Read these off the array that follows.
1) Find the 4th entry in reading order.
2) Find the largest entry.
3) Find the first entry on the diagonal from the top-right corner.
4) Find the second entry in reading order.
5) Find the entry in the bottom-left corner.
6) Find the bottom-right entry.
7) Find the top-left entry.
8) Find the 5th-last entry, reading row by row.
[[132 134 137 129 131 147 124 122 132 138 123 123 128 128]
 [125 126 131 144 124 116 130 134 115 115 131 130 117 128]
 [123 142 129 124 126 135 124 125 124 127 120 126 124 130]
 [123 109 117 138 137 121 132 139 131 127 134 141 126 118]
 [125 124 127 109 124 142 133 113 137 148 130 129 138 145]
 [128 130 133 114 126 143 130 130 135 139 134 126 132 139]
 [135 151 143 123 122 138 122 117 122 125 118 113 115 114]
 [129 127 130 113 127 146 129 117 128 142 133 122 140 149]
 [127 114 130 130 117 122 136 145 137 123 144 144 139 134]
 [131 118 122 132 123 122 130 135 126 120 136 138 126 126]]
1) 129
2) 151
3) 128
4) 134
5) 131
6) 126
7) 132
8) 120

Questions about the matrix below.
1) Read off the entry just right of 141.
2) Read off the entry just right of the largest entry.
3) Read off the entry just left of the smallest entry.
[[116, 135, 121, 143, 129, 129, 121, 127, 129, 133, 136], [124, 125, 126, 129, 127, 124, 120, 133, 122, 125, 129], [114, 135, 118, 140, 131, 126, 113, 125, 131, 130, 132], [116, 139, 114, 151, 127, 131, 120, 108, 139, 136, 144], [139, 122, 135, 114, 128, 133, 137, 131, 128, 127, 124], [129, 130, 126, 128, 125, 131, 129, 127, 127, 129, 126], [120, 132, 125, 134, 129, 124, 124, 125, 133, 124, 130], [114, 128, 124, 135, 124, 128, 115, 131, 123, 120, 131], [127, 132, 127, 135, 127, 129, 129, 119, 134, 132, 133], [141, 124, 138, 115, 132, 126, 137, 135, 126, 128, 120], [118, 137, 120, 146, 125, 130, 123, 122, 135, 131, 138], [135, 127, 127, 120, 127, 129, 137, 130, 128, 128, 123]]
1) 124
2) 127
3) 120

[[113 131 119 122 123 126 135 141 125 131 106 114 117 136]
 [113 131 118 121 123 129 134 142 125 131 106 114 128 137]
 [113 132 119 121 128 129 135 142 125 131 106 115 117 137]
 [113 132 119 122 123 126 135 141 125 131 106 115 116 136]
 [114 133 119 120 121 128 134 141 124 130 128 128 115 137]
 [116 144 120 117 118 127 128 134 120 123  99 125 107 136]
 [128 132 118 123 124 125 128 140 125 130 106 114 115 135]
 [114 129 128 120 125 126 129 143 126 128 108 113 109 137]
 [113 130 119 121 123 129 134 143 125 131 106 114 128 137]
 [128 130 120 126 125 121 137 139 124 131 128 114 116 136]
 [115 135 119 119 120 128 132 128 123 129 128 128 128 137]
 [114 132 118 120 122 128 134 142 125 131 106 115 116 137]
 [113 132 119 121 123 129 134 142 125 131 106 115 117 137]
 [113 123 116 119 123 130 129 146 126 132 110 114 112 128]
 [113 132 128 121 123 129 134 128 128 131 106 115 117 137]
 [114 132 118 120 122 128 134 142 125 131 106 115 117 137]]
Rows and columns are numbered from 0.
The entry at row 2, column 0 is 113
The bottom entry of the column that holds the largest entry -> 142
The entry just left of the largest entry -> 129
The bottom entry of the column that holds the smallest entry: 106
The entry at row 1, column 1 is 131
Give the top-left entry.
A: 113
The entry at row 2, column 2 -> 119
The entry just right of the smallest entry is 125
Give the entry directly below the largest entry.
A: 128
Give the entry in the top-right corner.
A: 136
Give the minimum.
A: 99
Give the entry in row 1 and column 0.
A: 113
The entry at row 2, column 1 is 132
Give the largest entry.
A: 146
The entry directly above the smallest entry: 128
Give the entry at row 0, column 1.
A: 131
Give the entry just left of the smallest entry.
A: 123
Give the entry directly above the largest entry.
A: 142
The entry in the bottom-left corner -> 114
The entry in row 0 and column 2: 119
Give the top entry of the column that holds the smallest entry.
A: 106
The entry directly below the smallest entry: 106
Give the bottom-right entry.
A: 137
Give the entry just right of the largest entry.
A: 126

[140 127 122 102 135 114 137 125 128]
The entry just left of the smallest entry is 122
The entry just right of 122?
Answer: 102

grid =
[[140 127 132 126 133 133 131 127 129 130 124 129 132 118]
 [143 142 132 114 133 144 134 127 131 131 102 123 122 118]
 [140 128 132 101 133 140 132 127 129 130 120 133 132 115]]
Indices start at 0.
What is the entry just left of 122?
A: 123
The entry just right of the largest entry: 134
The entry in row 0 and column 2: 132
What is the entry directly above the largest entry?
A: 133
The bottom-left entry -> 140
What is the entry in row 1 and column 1?
A: 142
The entry at row 1, column 2 -> 132
The entry directly above the smallest entry -> 114
The entry directly above 122: 132
The entry in row 2 and column 2: 132
What is the entry in the top-right corner?
A: 118
What is the entry in the bottom-right corner?
A: 115
The entry in row 0 and column 1: 127
The top-left entry -> 140

Read these off the row that follows.
1) Which number is the fourth-last entry?
2) Which number is the entry just right of 106?
3) Which number is the entry just left of 151?
4) Which number is the entry just right of the largest entry?
[129 134 145 111 106 151 125 136 125 143 136 136 139 131]
1) 136
2) 151
3) 106
4) 125

128  120  124  123  153  104  123  134  127  145  120  120  114  143  117  129
The largest entry: 153
Report the entry just left of 129.
A: 117
The entry just right of the largest entry is 104
The entry just left of 134: 123

data = ((128, 129, 118, 151, 141, 124, 102, 131, 150, 135), (129, 133, 123, 124, 116, 122, 130, 123, 125, 134), (127, 128, 120, 150, 142, 126, 105, 131, 147, 133), (127, 125, 127, 142, 144, 131, 114, 133, 140, 126), (126, 124, 131, 134, 139, 133, 124, 132, 132, 124), (129, 130, 129, 118, 119, 127, 138, 125, 120, 128))
The maximum: 151
The entry just right of the largest entry: 141
Find the entry just left of 144.
A: 142
Find the entry just right of the smallest entry.
A: 131
The smallest entry is 102
Find the entry just right of 119.
A: 127

Questions about the row below.
1) Give the first entry from the left.
2) Give the entry just left of the centre entry.
3) Give the entry just right of 124.
[127 112 145 124  99]
1) 127
2) 112
3) 99
